How the elements are linked:
* | δ λ φ κ χ ρ
ZL | TR MZ MR JP MD GQ
GM | MG LJ QT GP MZ ZL
GN | JC TG PB JB BB MG
ZZ | DM CH NZ BT FH LP
MG | BF BB GM HF FS TR
SZ | BG MN MH LM MQ HR
PZ | HR ZR BF LD PN MF
TR | HQ FS ZL LJ CG SB
FL | ZR PZ BB JC MF FM
MZ | FS TR DL GM SB MD
CG | GD GT MD TR GP FT
BT | MR CM BQ RF ZZ RM
HR | BQ MQ PZ DS HJ JD
HH | LP LM BS GR DS MH
JB | HS SL GT FM GN HF
HJ | NZ GR PN HR ZT BS
LD | DS MH TG BS PZ FL
GP | HF PB QZ CG GM JP
RM | CH ZZ GR DC LP LM
BQ | BT DC HR MN NZ GR
GD | SL JB CG HQ HF PB
GR | RM NZ JD MQ HH ZT
BB | FL BF LJ GN HQ FS
SQ | QR DJ LP CH RF BG
SL | BS HS GD MF TG GN
HS | ZT BS JB PN JC TG
QT | GM JP GF QZ DL MR
DJ | QZ QR FH DM GF RF
GQ | SB MD CH DL QR DJ
FT | PB GP QR SB JP QT
QZ | GP FT DJ MD QT ZH
ZT | LM HH HS HJ MH LD
JP | LJ GM ZH FT ZL DL
HF | TG GN GP GD MG LJ
SB | GT CG GQ MZ FT QZ
MQ | DC BQ ZR SZ GR HJ
MH | SZ DS JC ZT ZR PZ
GF | QT ZH BG DJ CM BT
MF | JD PN HQ FL SL JB
FM | PN MF FS BF JB GD
MR | ZL DL BT ZH DM CH
HQ | MF FM TR BB GD GT
DC | CM BT MQ BG RM NZ
MN | RF BG DS LP BQ MQ
CM | DL MR DC GF CH ZZ
DM | MD GQ ZZ MR DJ SQ
JD | GR HJ MF ZR BS HS
DL | MZ ZL CM QT GQ DM
FS | FM HQ MZ MG GT CG
NZ | ZZ RM HJ BQ LM HH
ZH | JP QT RF QR MR CM
GT | JB GD SB FS PB GP
PN | HJ JD FM PZ HS SL
FH | DJ SQ LM ZZ BG MN
LP | SQ FH HH RM MN SZ
JC | MH LD GN HS FL BF
BF | PZ FL MG TG FM HQ
PB | GN HF FT GT LJ GM
RF | ZH GF MN SQ BT DC
ZR | MQ HR FL MH JD PN
BG | GF RF SZ FH DC BQ
DS | MN SZ LD HH HR ZR
TG | LD JC HF SL BF BB
MD | CG SB DM ZL QZ QR
LM | FH LP ZT NZ SZ DS
QR | FT QZ SQ GQ ZH GF
LJ | BB MG JP PB TR MZ
BS | HH ZT SL JD LD JC
CH | GQ DM RM CM SQ FH

The rows follow the links: the fewer symbols apart two elements are, the more alike their rows tend to be.

Each row is also shifted at random along 4 hidden directions that mean nothing.

Known rows, each with its element:
-15 -14 14 0 8 10 -6 -20 2 4 -4 8 10 12 16 1 11 -6 2 -2 -17 15 5 -4 -1 8 8 -3 20 4 14 -1 0 5 -22 -20 11 -15 15 7 9
element: LJ
-12 4 -7 6 3 -2 -19 -9 1 5 1 -1 -1 -7 8 -8 5 5 -6 -6 -4 -3 4 -5 -7 3 1 -10 -8 -5 18 -8 6 1 4 10 -1 -1 -17 -3 4
element: HR
17 11 -12 0 -5 -2 19 11 -12 0 4 7 -1 9 -13 -11 -11 12 -5 10 -2 -10 -15 9 9 -9 7 20 3 2 -19 16 -1 -1 10 -3 -12 13 21 4 -5
element: BT
30 -11 8 -6 3 4 12 0 13 -6 -2 -10 -4 -9 -6 10 7 -3 17 5 9 10 -6 -2 7 4 3 -12 -6 -9 -11 2 1 1 6 0 0 -6 -7 -7 -10
element: MZ
-28 -2 1 9 8 11 -1 -5 3 15 8 -2 8 10 22 -14 10 0 -11 7 -2 0 1 7 5 2 14 6 5 -3 16 5 3 1 -18 -10 3 -3 1 8 4
element: CM
-6 -5 4 -5 -1 -7 -4 5 -2 -5 -5 2 7 2 2 14 1 -6 -3 -11 15 -3 11 1 1 -8 -10 -1 -3 7 7 -9 -14 -11 -8 -4 9 -1 -1 1 9
element: BF
-26 -10 13 -3 10 -3 -13 -14 3 -3 -19 7 -1 -5 18 6 14 -4 -3 -11 -11 15 8 -7 -1 0 0 -14 6 -6 25 -18 -6 1 -16 -3 20 -10 0 2 11
element: MF
-66 4 9 1 3 4 10 6 -1 -6 12 -7 2 12 -4 2 -10 -15 5 6 -4 5 -3 4 -6 13 -3 2 8 10 -11 7 8 8 -5 -4 -3 -10 8 2 -8
element: ZL
17 -9 -7 -6 8 -1 -18 -15 11 0 -6 -5 -6 -14 5 -4 25 11 6 -8 -2 8 5 -20 -7 -3 7 -25 -10 -5 14 -10 3 -5 6 4 -1 3 -31 -8 7
element: JD
-47 0 5 -6 7 -10 -8 3 -8 -7 -3 3 11 8 2 9 -2 -5 -5 -11 12 -4 9 4 3 -4 -8 -1 -1 8 12 -11 -13 -8 -10 -5 7 -7 5 3 14
element: SL
-38 -3 4 -8 17 -7 -12 -5 4 -8 -1 -9 12 -4 3 7 16 2 1 -10 22 -1 5 2 4 -6 0 -21 -17 -2 22 -15 -14 -12 -2 2 2 -12 -19 -7 10
element: JC
-6 -13 17 -1 9 7 8 -7 10 2 -9 -2 3 0 15 6 11 -7 3 4 -1 15 -1 6 10 3 7 -5 6 -10 10 -3 -4 4 -18 -10 13 -14 8 2 -1
element: SB
-12 0 -2 7 3 9 3 -6 -2 12 2 7 0 10 13 -18 4 4 -9 10 -17 3 -5 2 2 3 13 11 14 -1 4 8 6 6 -12 -10 2 3 14 9 1
element: CH
-44 2 -4 3 14 10 0 -2 8 8 18 -15 12 8 11 -15 19 4 -5 7 13 -4 -3 6 0 -1 15 -5 -9 3 12 6 3 -5 -6 -5 -10 -3 -16 -1 1
element: SQ
24 -16 12 1 2 13 8 3 29 11 -1 -20 -5 -13 21 7 29 -9 4 5 18 12 5 -2 0 -5 2 -11 -13 -11 11 -6 0 -5 -13 0 13 -2 -32 -5 -8
element: QT
5 -3 10 3 -7 3 17 11 -1 5 -3 4 -1 8 6 5 -6 -10 -5 6 -1 3 0 9 4 -2 -3 19 12 2 -8 6 -4 2 -15 -9 11 3 19 9 -3
element: QZ
22 -4 -8 4 3 10 2 3 14 8 12 -16 -3 -9 7 -8 10 2 8 12 15 -3 1 -3 5 5 10 -6 -15 -9 -4 7 8 -1 5 5 -8 6 -28 -4 -8
element: GF
0 8 -3 -8 0 -16 2 4 -24 -12 -10 19 8 9 -16 5 -19 7 -6 -6 0 -12 -4 10 12 -10 -4 14 7 5 -4 0 -16 -5 4 -4 0 3 35 5 11
element: HS
16 1 5 5 -9 3 20 18 -3 10 4 1 12 13 5 6 -8 -6 -14 5 20 -13 1 23 14 -13 -4 29 1 3 -5 6 -15 -9 -16 -10 6 5 19 9 0
element: DL
-24 -6 9 -3 11 4 12 9 5 -1 7 -11 16 7 6 10 4 -7 2 5 31 -4 2 17 19 -3 4 2 -9 -1 3 1 -14 -8 -12 -9 2 -11 0 0 2
element: FT
39 -3 -5 8 -6 9 5 5 9 9 7 -11 -7 -9 2 -4 0 -1 7 11 5 -2 -1 0 4 8 4 1 -7 -10 -10 7 10 5 6 7 -5 4 -15 -3 -11
element: DM

From each start, follow one symbol. Which element do you reach?
Answer with the element's name.
---
26 5 -6 -8 -2 -16 2 4 -19 -10 -11 18 7 5 -18 5 -13 12 -4 -6 5 -13 -5 8 14 -14 -3 12 2 2 -6 -1 -19 -9 7 -3 -1 6 27 2 11
κ: PZ
---
10 9 -4 8 -12 5 12 12 3 1 18 -11 -3 0 -14 -1 -16 -6 7 9 3 -8 -5 7 -5 9 -6 7 -4 4 -22 12 13 6 14 8 -14 2 -3 -3 -17
χ: MR
---
18 -6 -4 5 3 11 1 2 16 12 12 -18 -1 -9 13 -7 13 0 5 10 17 -3 2 1 5 5 9 -8 -15 -11 2 3 7 0 1 6 -5 1 -28 -5 -7
ρ: RF
---
14 -13 13 -1 -1 6 11 -1 8 1 -14 2 -8 -4 13 6 5 -9 5 8 -12 18 0 -2 8 6 3 1 12 -12 -2 0 0 9 -14 -6 16 -4 11 4 -6
λ: GM
---
17 -7 11 8 0 14 6 -1 18 16 2 -12 2 -4 21 1 16 -6 -6 5 8 4 2 8 1 -2 4 0 -5 -10 15 -2 0 -1 -15 -1 10 -5 -12 0 -6
χ: ZH
---
5 -8 8 -1 -1 6 14 10 8 3 -2 -7 -2 0 9 7 4 -10 2 6 10 7 2 5 6 -2 -1 6 0 -3 -4 1 -5 -2 -12 -6 10 0 0 3 -4
λ: SB
---
-3 11 -4 10 -9 4 8 10 -8 5 15 -1 3 10 -7 -4 -23 -5 -4 9 -2 -12 -5 14 1 8 -3 18 5 5 -14 13 7 7 3 2 -10 1 16 5 -9
ρ: CH
---
-10 -4 -9 -2 10 1 -25 -17 13 -1 3 -11 -11 -18 4 -9 21 6 12 -5 -9 11 6 -27 -19 11 5 -33 -12 -4 11 -10 18 4 14 13 -8 0 -43 -12 0
φ: JC
---
-16 -1 9 -3 5 1 13 3 -8 -4 5 4 18 18 -6 7 -8 -3 -1 2 11 -4 -5 18 14 -2 3 12 8 6 -3 6 -13 -3 -11 -15 0 -10 30 6 4
χ: MZ
---
3 6 -15 1 1 -7 -15 0 -10 0 3 3 5 -2 -3 -7 -5 9 -4 -3 10 -15 6 -2 4 -2 0 1 -8 1 4 -2 -4 -6 7 5 -7 6 -8 0 10
λ: HH
---
15 -3 -10 -4 4 -5 -15 -8 -2 2 -5 4 2 -5 4 -5 11 11 -1 -6 3 -3 5 -10 2 -5 4 -7 -6 -1 11 -6 -5 -7 2 0 -1 6 -12 -1 11
δ: MQ
---
14 -8 8 -5 2 6 6 -8 8 -8 1 -4 -4 -2 -10 6 4 -4 18 3 -11 15 -7 -9 -5 11 2 -12 8 -1 -13 5 9 10 7 -3 -4 -9 3 -5 -10
φ: QZ
---
14 0 -7 4 1 -4 -15 -4 -9 9 -8 11 7 0 15 -7 1 9 -15 -5 4 -12 7 5 11 -8 4 9 -3 -6 20 -6 -11 -7 -8 0 7 6 3 5 15
κ: HR
---
3 -14 12 -6 11 7 4 -8 7 4 0 -2 19 10 12 7 17 -1 -1 -1 16 3 2 11 14 -5 9 -2 3 0 16 -1 -16 -9 -21 -18 7 -13 8 3 10
δ: GD
---
30 5 -10 -11 -5 -19 4 14 -15 -18 -8 7 -2 -6 -27 13 -19 5 9 -5 16 -11 0 -1 12 -6 -10 4 -9 1 -21 0 -13 -8 20 7 -6 10 6 -4 3
δ: ZR
---
12 8 -16 -2 1 -1 15 17 -4 3 14 -7 9 8 -10 -8 -1 12 -4 10 27 -20 -8 13 15 -13 9 14 -13 3 -14 14 -9 -12 8 -3 -17 13 -1 -1 0
κ: SQ
